Below is a small trained network, with its code and all its weights. Each question gives an input and a class and asks what happens when units are switched off, that is, made to give their printed mean instead of their output.

import numpy as np


def w(rows, s, z=0):
    codes = np.array(rows[::2]) - 128.0
    scale = np.full(codes.shape[1], s)
    scale[-1] = z or s
    return codes * scale


def norm(h):
    return h / np.sqrt((h * h).mean(-1, keepdims=True) + 1e-5)


def f(y):
    return y / 2 * (1 + np.tanh(0.7978845608 * (y + 0.044715 * y**3)))


def log_softmax(a):
    a = a - a.max(-1, keepdims=True)
    return a - np.log(np.exp(a).sum(-1, keepdims=True))


def net(x, mask):
    res = np.array(x, float).reshape(1, 5) / 4 @ E
    u = 0
    for l in range(3):
        y = f(norm(res) @ A[l][:, :-1].T + A[l][:, -1])
        res = res + np.where(mask[u : u + 12], y, B[l][:, -1]) @ B[l][:, :-1]
        u += 12
    return log_softmax(norm(res)[-1] @ U[:, :-1].T + U[:, -1])


A, B = {}, {}
E = w([
[83,177,194,199],'x0',
[175,178,99,253],'x1',
[129,127,127,129],'x2',
[80,155,62,120],'x3',
[128,128,128,126],'x4',
],0.0014)
A[0] = w([
[149,180,128,169,143],'L0N0',
[34,152,179,150,65],'L0N1',
[166,122,73,113,92],'L0N2',
[104,94,119,131,89],'L0N3',
[115,108,124,129,5],'L0N4',
[19,152,184,155,105],'L0N5',
[132,150,131,65,201],'L0N6',
[80,116,111,81,150],'L0N7',
[52,132,88,113,155],'L0N8',
[165,124,76,124,98],'L0N9',
[139,104,128,48,180],'L0N10',
[47,183,2,126,11],'L0N11',
],0.0043,0.0021)
B[0] = w([
[131,67,83,158,189],'L0N0',
[60,184,247,216,155],'L0N1',
[146,197,143,250,122],'L0N2',
[127,182,169,107,99],'L0N3',
[156,197,196,87,43],'L0N4',
[20,172,237,196,206],'L0N5',
[52,36,121,200,225],'L0N6',
[52,129,178,180,190],'L0N7',
[30,199,52,160,186],'L0N8',
[164,200,128,249,123],'L0N9',
[71,40,131,219,252],'L0N10',
[245,141,33,3,155],'L0N11',
],0.0021,0.0012)
A[1] = w([
[190,149,124,72,2],'L1N0',
[108,214,145,152,90],'L1N1',
[162,240,170,187,29],'L1N2',
[148,254,187,199,81],'L1N3',
[134,63,234,152,111],'L1N4',
[81,175,96,130,175],'L1N5',
[68,162,206,43,94],'L1N6',
[87,87,132,160,101],'L1N7',
[189,146,108,82,140],'L1N8',
[31,164,229,60,166],'L1N9',
[75,171,217,66,74],'L1N10',
[66,172,122,133,92],'L1N11',
],0.0042,0.0016)
B[1] = w([
[160,100,21,240,57],'L1N0',
[96,97,67,78,135],'L1N1',
[106,33,124,54,152],'L1N2',
[105,10,118,64,202],'L1N3',
[250,101,210,96,221],'L1N4',
[119,205,4,64,171],'L1N5',
[168,216,106,187,149],'L1N6',
[122,125,130,44,170],'L1N7',
[112,181,84,244,110],'L1N8',
[191,218,85,169,249],'L1N9',
[174,209,49,203,143],'L1N10',
[155,139,12,62,139],'L1N11',
],0.0032,0.0016)
A[2] = w([
[252,96,171,224,1],'L2N0',
[25,157,93,201,110],'L2N1',
[115,35,83,64,55],'L2N2',
[113,52,121,155,93],'L2N3',
[42,81,79,56,92],'L2N4',
[150,25,133,151,122],'L2N5',
[137,73,216,26,97],'L2N6',
[254,92,155,207,5],'L2N7',
[92,80,35,98,139],'L2N8',
[142,112,103,119,100],'L2N9',
[62,96,61,65,86],'L2N10',
[218,69,121,156,18],'L2N11',
],0.0051,0.005)
B[2] = w([
[14,215,98,183,146],'L2N0',
[86,97,34,89,165],'L2N1',
[75,211,72,154,146],'L2N2',
[135,200,95,104,136],'L2N3',
[92,128,217,159,204],'L2N4',
[121,176,82,49,226],'L2N5',
[157,112,12,33,236],'L2N6',
[3,176,117,154,133],'L2N7',
[150,99,203,181,250],'L2N8',
[144,113,121,134,100],'L2N9',
[112,62,211,140,184],'L2N10',
[72,110,118,88,91],'L2N11',
],0.0042,0.0018)
U = w([
[235,39,19,2,143],'0',
[9,242,16,223,154],'1',
[27,3,221,232,148],'2',
[232,18,10,243,112],'3',
[237,243,243,230,2],'4',
],0.0079,0.0033)

Each question gives the input, the list of numbers given to net, and the class t.
The units are the neurons (one row each of A and B). Each row of codes is followed by its name. A weight is (code - 128) times the scale printed after its matrix; where a second scale follows, it is the last column's (A, B and U).
mask holds one flag per neuron, layer by layer. A switched-off neuron (its flag False) gives its mean, the last column of its row in B, instead of its output. The means were averaged over made-up inputs and are rounded, as every weight is.
A unit's drop is (log p(t) with every unit on - log p(t) with that unit switched off) / (log p(t) with every unit on - log p(t) with every unit switched off).
unit that matters most: the unit with the biggest drop
top k neurons: the k neurons with the biggest drops, biggest first
k most important neurons of layer l: the k neurons of layer l with the biggest drops, biggest first
drop of u: that unit's drop, to one decimal
input [7,-2,-6,-7,-5], class 4: unit that matters most	L1N9
input [2,8,-2,-7,6], class 0: top 4 neurons	L1N3, L1N9, L1N2, L1N10
input [6,8,-6,1,7], class 2: top 2 neurons	L1N4, L2N4
input [-1,7,-7,-8,2], class 1: top 2 neurons	L2N0, L0N5
input [1,-7,-3,-1,-1], class 4: top 3 neurons	L1N9, L1N3, L1N6
input [1,-5,0,4,2], class 1: top 2 neurons	L1N9, L1N3
input [1,-4,-6,-7,0], class 4: top 3 neurons	L1N3, L1N9, L1N2
input [2,3,4,1,5], class 2: top 3 neurons	L1N4, L2N4, L0N10
input [6,1,-8,-5,-4], class 0: top 3 neurons	L1N3, L1N2, L2N6
input [4,-7,-6,-1,0], class 4: top 2 neurons	L1N4, L1N9
input [6,-2,-3,-4,-6], class 4: top 2 neurons	L1N9, L1N10
input [8,1,0,4,-5], class 2: 3 most important neurons of layer 1	L1N3, L1N2, L1N1
input [3,-8,8,1,4], class 1: top 3 neurons	L0N8, L2N8, L2N1
input [1,2,5,-2,-4], class 0: unit that matters most	L0N11
input [3,-1,-1,1,2], class 1: top 2 neurons	L0N5, L2N1
input [-1,0,2,8,-3], class 2: top 2 neurons	L1N9, L2N6
input [0,7,3,6,7], class 3: 3 most important neurons of layer 1	L1N8, L1N7, L1N0
input [7,-2,2,-7,7], class 4: 2 most important neurons of layer 1	L1N9, L1N10
input [-6,4,3,8,-4], class 3: 3 most important neurons of layer 2	L2N6, L2N8, L2N5
input [-3,5,-2,0,-7], class 1: unit that matters most	L0N8
input [8,-6,4,0,-1], class 4: 3 most important neurons of layer 2	L2N6, L2N0, L2N7
input [2,-2,-3,-3,2], class 4: drop of L0N6	0.0
input [5,-8,-5,6,-1], class 1: drop of L2N1	0.1
input [7,2,2,-5,-5], class 0: drop of L1N3	0.5
input [-3,1,1,2,0], class 3: 2 most important neurons of layer 1	L1N3, L1N8
input [-1,7,-6,-1,-5], class 1: 2 most important neurons of layer 0	L0N5, L0N8
